Below are the code and all the weights of a small trained network. Each question names an input and a class and asks about switching units off, where a switched-off unit gives its printed mean instead of its output.

import numpy as np


def w(rows, s, z=0):
    codes = np.array(rows[::2]) - 128.0
    scale = np.full(codes.shape[1], s)
    scale[-1] = z or s
    return codes * scale


def f(y):
    return y / 2 * (1 + np.tanh(0.7978845608 * (y + 0.044715 * y**3)))


def log_softmax(a):
    a = a - a.max(-1, keepdims=True)
    return a - np.log(np.exp(a).sum(-1, keepdims=True))


def net(x, mask):
    res = np.array(x, float).reshape(1, 3) / 4 @ E
    y = f(res @ A[0][:, :-1].T + A[0][:, -1])
    res = res + np.where(mask, y, B[0][:, -1]) @ B[0][:, :-1]
    return log_softmax(res[-1] @ U[:, :-1].T + U[:, -1])


A, B = {}, {}
E = w([
[120,148,239,169,159,81,243,122],'x0',
[157,132,107,144,139,91,140,146],'x1',
[100,148,133,4,192,26,127,154],'x2',
],0.013)
A[0] = w([
[162,127,60,191,91,187,83,131,254],'N0',
[136,125,226,241,126,148,204,116,147],'N1',
[124,151,215,94,159,93,184,148,139],'N2',
[127,135,83,2,155,92,67,140,163],'N3',
[136,126,193,68,153,81,148,130,79],'N4',
[88,112,141,102,175,96,163,132,92],'N5',
],0.018,0.0071)
B[0] = w([
[71,48,122,239,62,192,32,104,242],'N0',
[236,157,175,47,28,95,206,217,252],'N1',
[107,38,215,78,80,110,29,51,225],'N2',
[120,79,40,62,187,110,112,252,245],'N3',
[80,220,142,119,239,149,142,26,199],'N4',
[77,111,118,97,125,106,133,54,180],'N5',
],0.02,0.026)
U = w([
[98,80,112,255,76,183,72,138,254],'0',
[190,112,158,143,60,108,160,176,156],'1',
[102,188,127,197,158,105,101,90,42],'2',
[111,154,112,166,158,134,177,143,39],'3',
[77,127,104,166,162,94,182,118,41],'4',
[153,138,95,170,180,143,168,120,55],'5',
[85,88,42,89,189,87,135,232,154],'6',
[74,97,154,100,154,66,104,29,162],'7',
],0.01,0.0042)

Each question gives the input, the list of numbers given to net, and the class t.
The units are the neurons (one row each of A and B). Each row of codes is followed by its name. A weight is (code - 128) times the scale printed after its matrix; where a second scale follows, it is the last column's (A, B and U).
mask holds one flag per neuron, in row order. A switched-off neuron (its flag False) gives its mean, the last column of its row in B, instead of its output. The means were averaged over made-up inputs and are rounded, as every weight is.
A unit's drop is (log p(t) with every unit on - log p(t) with that unit switched off) / (log p(t) with every unit on - log p(t) with every unit switched off).
The circuit of an input: a set's keep is (log p(t) with only the set's units on - log p(t) with every unit switched off) / (log p(t) with every unit on - log p(t) with every unit switched off). Starting from all 6 units, units are removed one at a time, each time the one whose removal leaves the highest keep (on an exact tie, the one counted first), for as long as the keep stays at least 0.8.
units of the circuit, in order: the units of the circuit, biggest drop first
k most important neurons: the k neurons with the biggest drops, biggest first
drop of u: that unit's drop, to one decimal
input [1,1,-4], class 1: units of the circuit, in order -> (N1)
input [-8,2,0], class 0: 2 most important neurons -> (N0; N1)
input [-1,-3,0], class 0: 2 most important neurons -> (N1; N3)
input [2,-5,0], class 1: units of the circuit, in order -> (N3; N0; N4)
input [0,-6,4], class 6: 2 most important neurons -> (N3; N0)
input [1,-1,7], class 7: 4 most important neurons -> (N2; N4; N5; N1)
input [5,3,-7], class 1: drop of N1 -> 3.7
input [2,4,-8], class 1: drop of N5 -> 0.0
input [2,-3,-5], class 1: drop of N1 -> 3.7
input [3,-3,-5], class 1: drop of N0 -> 0.0
